Here is a tiny trained network, its code and every weight. The questions are about switching its units off for an input and a class, where a switched-off unit gives its printed mean instead of its output.

import numpy as np


def w(rows, s, z=0):
    codes = np.array(rows[::2]) - 128.0
    scale = np.full(codes.shape[1], s)
    scale[-1] = z or s
    return codes * scale


def f(y):
    return y / 2 * (1 + np.tanh(0.7978845608 * (y + 0.044715 * y**3)))


def log_softmax(a):
    a = a - a.max(-1, keepdims=True)
    return a - np.log(np.exp(a).sum(-1, keepdims=True))


def net(x, mask):
    res = np.array(x, float).reshape(1, 5) / 4 @ E
    y = f(res @ A[0][:, :-1].T + A[0][:, -1])
    res = res + np.where(mask, y, B[0][:, -1]) @ B[0][:, :-1]
    return log_softmax(res[-1] @ U[:, :-1].T + U[:, -1])


A, B = {}, {}
E = w([
[200,67,173,226],'x0',
[127,128,127,128],'x1',
[19,122,231,154],'x2',
[125,125,123,130],'x3',
[152,20,155,2],'x4',
],0.0089)
A[0] = w([
[163,98,152,195,69],'n1',
[131,229,111,167,119],'n2',
[107,36,136,45,112],'n3',
[191,152,61,87,113],'n4',
[72,189,90,57,5],'n5',
[107,189,105,185,125],'n6',
[56,124,151,123,111],'n7',
[161,40,159,130,71],'n8',
[117,178,102,186,132],'n9',
[176,76,129,28,148],'n10',
[94,173,127,177,145],'n11',
[35,94,175,136,153],'n12',
[82,174,104,83,50],'n13',
[99,193,120,71,112],'n14',
[56,94,175,135,120],'n15',
[142,204,127,161,152],'n16',
[152,118,139,190,93],'n17',
[68,188,63,44,122],'n18',
[175,159,52,102,160],'n19',
[134,8,191,99,110],'n20',
[134,88,71,112,90],'n21',
[141,131,74,114,175],'n22',
[91,104,88,128,37],'n23',
[135,84,184,43,123],'n24',
[247,88,70,137,172],'n25',
[120,178,123,156,115],'n26',
[136,164,67,94,172],'n27',
[35,144,219,158,125],'n28',
[204,163,28,109,173],'n29',
[49,92,175,139,150],'n30',
[65,148,204,108,118],'n31',
[94,101,64,124,154],'n32',
[165,147,139,103,206],'n33',
[207,62,171,194,93],'n34',
],0.012,0.0028)
B[0] = w([
[13,203,172,115,178],'n1',
[112,62,48,107,203],'n2',
[121,127,34,86,230],'n3',
[197,109,136,150,200],'n4',
[75,214,171,138,192],'n5',
[99,81,57,88,195],'n6',
[163,135,142,172,173],'n7',
[68,207,79,115,188],'n8',
[90,103,78,47,189],'n9',
[90,89,87,91,235],'n10',
[132,94,47,76,183],'n11',
[208,39,171,162,204],'n12',
[83,223,200,120,170],'n13',
[69,233,174,142,180],'n14',
[196,51,144,151,187],'n15',
[105,58,76,21,183],'n16',
[18,207,120,98,168],'n17',
[65,221,194,174,221],'n18',
[161,79,147,145,200],'n19',
[82,146,81,88,229],'n20',
[147,106,108,148,156],'n21',
[155,111,152,158,164],'n22',
[115,164,127,145,124],'n23',
[80,86,48,77,215],'n24',
[146,105,179,177,246],'n25',
[135,93,44,93,162],'n26',
[131,109,211,134,178],'n27',
[196,100,160,153,225],'n28',
[243,71,184,187,232],'n29',
[219,54,175,234,195],'n30',
[196,64,129,157,195],'n31',
[149,139,151,126,145],'n32',
[154,83,154,92,151],'n33',
[43,247,254,148,219],'n34',
],0.0065,0.011)
U = w([
[255,87,149,168,130],'0',
[110,105,8,82,2],'1',
[81,204,184,145,200],'2',
],0.016,0.00091)

Each question gives the input, the list of numbers given to net, and the class t.
The units are the neurons (one row each of A and B). Each row of codes is followed by its name. A weight is (code - 128) times the scale printed after its matrix; where a second scale follows, it is the last column's (A, B and U).
mask holds one flag per neuron, in row order. A switched-off neuron (its flag False) gives its mean, the last column of its row in B, instead of its output. The means were averaged over made-up inputs and are rounded, as every weight is.
A unit's drop is (log p(t) with every unit on - log p(t) with that unit switched off) / (log p(t) with every unit on - log p(t) with every unit switched off).
The circuit of an input: a set's keep is (log p(t) with only the set's units on - log p(t) with every unit switched off) / (log p(t) with every unit on - log p(t) with every unit switched off). Starting from the 12 units with the biggest drops (on a tie, the unit counted first), units are removed one at a time, each time the one whose removal leaves the highest keep (on an exact tie, the one counted first), for as long as the keep stays at least 0.8.
circuit, biggest first: the units of the circuit, biggest drop first
most important unit: the unit with the biggest drop
k most important neurons: the k neurons with the biggest drops, biggest first
drop when u is switched off: that unit's drop, to one decimal
input [-2,7,-7,3,-6], class 0: circuit, biggest first : [n29]
input [-7,6,0,1,6], class 2: 2 most important neurons : [n18 n5]
input [-3,-4,5,2,5], class 0: 2 most important neurons : [n30 n12]
input [-8,-4,-6,1,-7], class 2: 2 most important neurons : [n18 n5]
input [7,7,5,-8,-3], class 2: 3 most important neurons : [n34 n1 n17]
input [5,5,-7,-6,8], class 1: 2 most important neurons : [n10 n8]
input [-2,-8,-5,-4,5], class 0: 3 most important neurons : [n29 n4 n25]
input [-2,4,-2,3,1], class 0: 2 most important neurons : [n34 n1]
input [3,0,-6,3,7], class 1: 2 most important neurons : [n10 n3]
input [-5,7,-6,-3,-6], class 0: 2 most important neurons : [n29 n27]
input [8,-3,0,6,8], class 1: 2 most important neurons : [n3 n24]
input [-2,-5,2,-6,-2], class 0: drop when n17 is switched off : 0.3
input [-5,2,-5,-7,0], class 0: drop when n34 is switched off : 0.6
input [-5,7,6,5,-6], class 0: most important unit : n28
input [5,4,4,0,4], class 2: drop when n20 is switched off : 0.2
